Below is a small trained network, with its code and all its weights. Each question gives an input and a class and asks what happens when units are switched off, that is, made to give their printed mean instead of their output.

import numpy as np


def w(rows, s, z=0):
    codes = np.array(rows[::2]) - 128.0
    scale = np.full(codes.shape[1], s)
    scale[-1] = z or s
    return codes * scale


def f(y):
    return y / 2 * (1 + np.tanh(0.7978845608 * (y + 0.044715 * y**3)))


def log_softmax(a):
    a = a - a.max(-1, keepdims=True)
    return a - np.log(np.exp(a).sum(-1, keepdims=True))


def net(x, mask):
    res = np.array(x, float).reshape(1, 7) / 4 @ E
    y = f(res @ A[0][:, :-1].T + A[0][:, -1])
    res = res + np.where(mask, y, B[0][:, -1]) @ B[0][:, :-1]
    return log_softmax(res[-1] @ U[:, :-1].T + U[:, -1])


A, B = {}, {}
E = w([
[82,84,193,155,184],'x0',
[210,166,166,202,75],'x1',
[187,178,121,79,89],'x2',
[139,148,15,169,192],'x3',
[167,12,119,56,118],'x4',
[106,203,135,101,110],'x5',
[192,164,165,50,254],'x6',
],0.009)
A[0] = w([
[78,156,152,199,104,40],'neuron 1',
[54,120,60,140,187,229],'neuron 2',
[77,142,78,167,85,222],'neuron 3',
[174,142,221,33,115,178],'neuron 4',
[203,59,114,211,105,66],'neuron 5',
[113,112,136,175,216,95],'neuron 6',
[201,113,166,121,137,151],'neuron 7',
[99,163,160,245,67,119],'neuron 8',
[139,82,79,108,80,152],'neuron 9',
[115,91,84,152,173,131],'neuron 10',
[163,84,79,145,106,119],'neuron 11',
[118,93,74,140,107,147],'neuron 12',
[96,128,137,154,194,104],'neuron 13',
[110,126,198,93,109,254],'neuron 14',
[165,86,202,89,168,76],'neuron 15',
[62,160,154,188,93,61],'neuron 16',
[178,78,230,91,168,31],'neuron 17',
[75,106,57,106,151,99],'neuron 18',
[197,225,94,78,153,80],'neuron 19',
[41,176,154,172,95,133],'neuron 20',
[85,79,72,117,200,127],'neuron 21',
[144,254,139,132,105,174],'neuron 22',
[80,105,132,45,143,185],'neuron 23',
[166,121,189,91,171,63],'neuron 24',
[190,102,123,209,76,91],'neuron 25',
],0.011,0.0035)
B[0] = w([
[66,102,158,207,83,187],'neuron 1',
[126,74,85,180,200,254],'neuron 2',
[103,82,105,120,104,224],'neuron 3',
[95,210,153,48,111,247],'neuron 4',
[225,105,175,161,90,203],'neuron 5',
[188,77,237,253,254,199],'neuron 6',
[162,170,147,109,95,189],'neuron 7',
[77,120,127,218,15,243],'neuron 8',
[161,106,89,68,72,194],'neuron 9',
[169,97,115,138,187,191],'neuron 10',
[202,96,109,71,99,178],'neuron 11',
[138,77,96,66,120,181],'neuron 12',
[127,114,188,228,213,181],'neuron 13',
[44,174,166,98,107,208],'neuron 14',
[125,155,204,69,133,210],'neuron 15',
[27,118,132,183,78,196],'neuron 16',
[157,164,228,69,108,222],'neuron 17',
[106,72,61,81,185,200],'neuron 18',
[242,226,43,188,176,253],'neuron 19',
[60,107,109,162,120,217],'neuron 20',
[132,90,150,113,228,237],'neuron 21',
[94,179,62,177,113,245],'neuron 22',
[52,140,125,53,173,222],'neuron 23',
[106,177,171,91,159,192],'neuron 24',
[163,82,150,141,26,200],'neuron 25',
],0.0071,0.0084)
U = w([
[91,153,106,80,92,252],'0',
[88,128,125,169,66,126],'1',
[135,90,59,90,138,123],'2',
[139,113,151,155,180,83],'3',
[197,248,56,154,123,117],'4',
[137,187,194,82,117,78],'5',
[208,105,124,121,55,96],'6',
],0.013,0.0044)

Each question gives the input, the list of numbers given to net, and the class t.
The units are the neurons (one row each of A and B). Each row of codes is followed by its name. A weight is (code - 128) times the scale printed after its matrix; where a second scale follows, it is the last column's (A, B and U).
mask holds one flag per neuron, in row order. A switched-off neuron (its flag False) gives its mean, the last column of its row in B, instead of its output. The means were averaged over made-up inputs and are rounded, as every weight is.
A unit's drop is (log p(t) with every unit on - log p(t) with that unit switched off) / (log p(t) with every unit on - log p(t) with every unit switched off).
The circuit of an input: a set's keep is (log p(t) with only the set's units on - log p(t) with every unit switched off) / (log p(t) with every unit on - log p(t) with every unit switched off). Starting from the 12 units with the biggest drops (on a tie, the unit counted first), units are removed one at a time, each time the one whose removal leaves the highest keep (on an exact tie, the one counted first), for as long as the keep stays at least 0.8.
units of the circuit, in order: the units of the circuit, biggest drop first
k most important neurons: the k neurons with the biggest drops, biggest first
drop when u is switched off: that unit's drop, to one decimal
input [-8,-3,2,-3,7,-2,-1], class 0: 2 most important neurons : neuron 4; neuron 23
input [5,1,7,4,0,-5,0], class 6: units of the circuit, in order : neuron 22; neuron 23; neuron 2; neuron 14
input [-5,3,6,-6,3,-7,1], class 5: units of the circuit, in order : neuron 4
input [-5,3,2,-5,2,6,2], class 4: 2 most important neurons : neuron 19; neuron 22
input [-6,2,-2,6,-2,4,-4], class 1: units of the circuit, in order : neuron 8; neuron 3
input [8,7,-7,0,5,-4,-6], class 6: 3 most important neurons : neuron 5; neuron 25; neuron 11
input [-2,-7,-4,5,8,-8,4], class 3: 2 most important neurons : neuron 6; neuron 21
input [4,8,4,0,-2,-8,3], class 5: 2 most important neurons : neuron 17; neuron 24
input [-3,1,-2,3,6,-6,-6], class 6: drop when neuron 5 is switched off : 0.1
input [-5,8,1,-6,-3,1,-1], class 1: drop when neuron 23 is switched off : 0.0
input [1,-1,-2,-1,4,0,-3], class 2: drop when neuron 8 is switched off : 0.2
input [6,-7,6,6,5,-7,2], class 3: drop when neuron 18 is switched off : -0.1
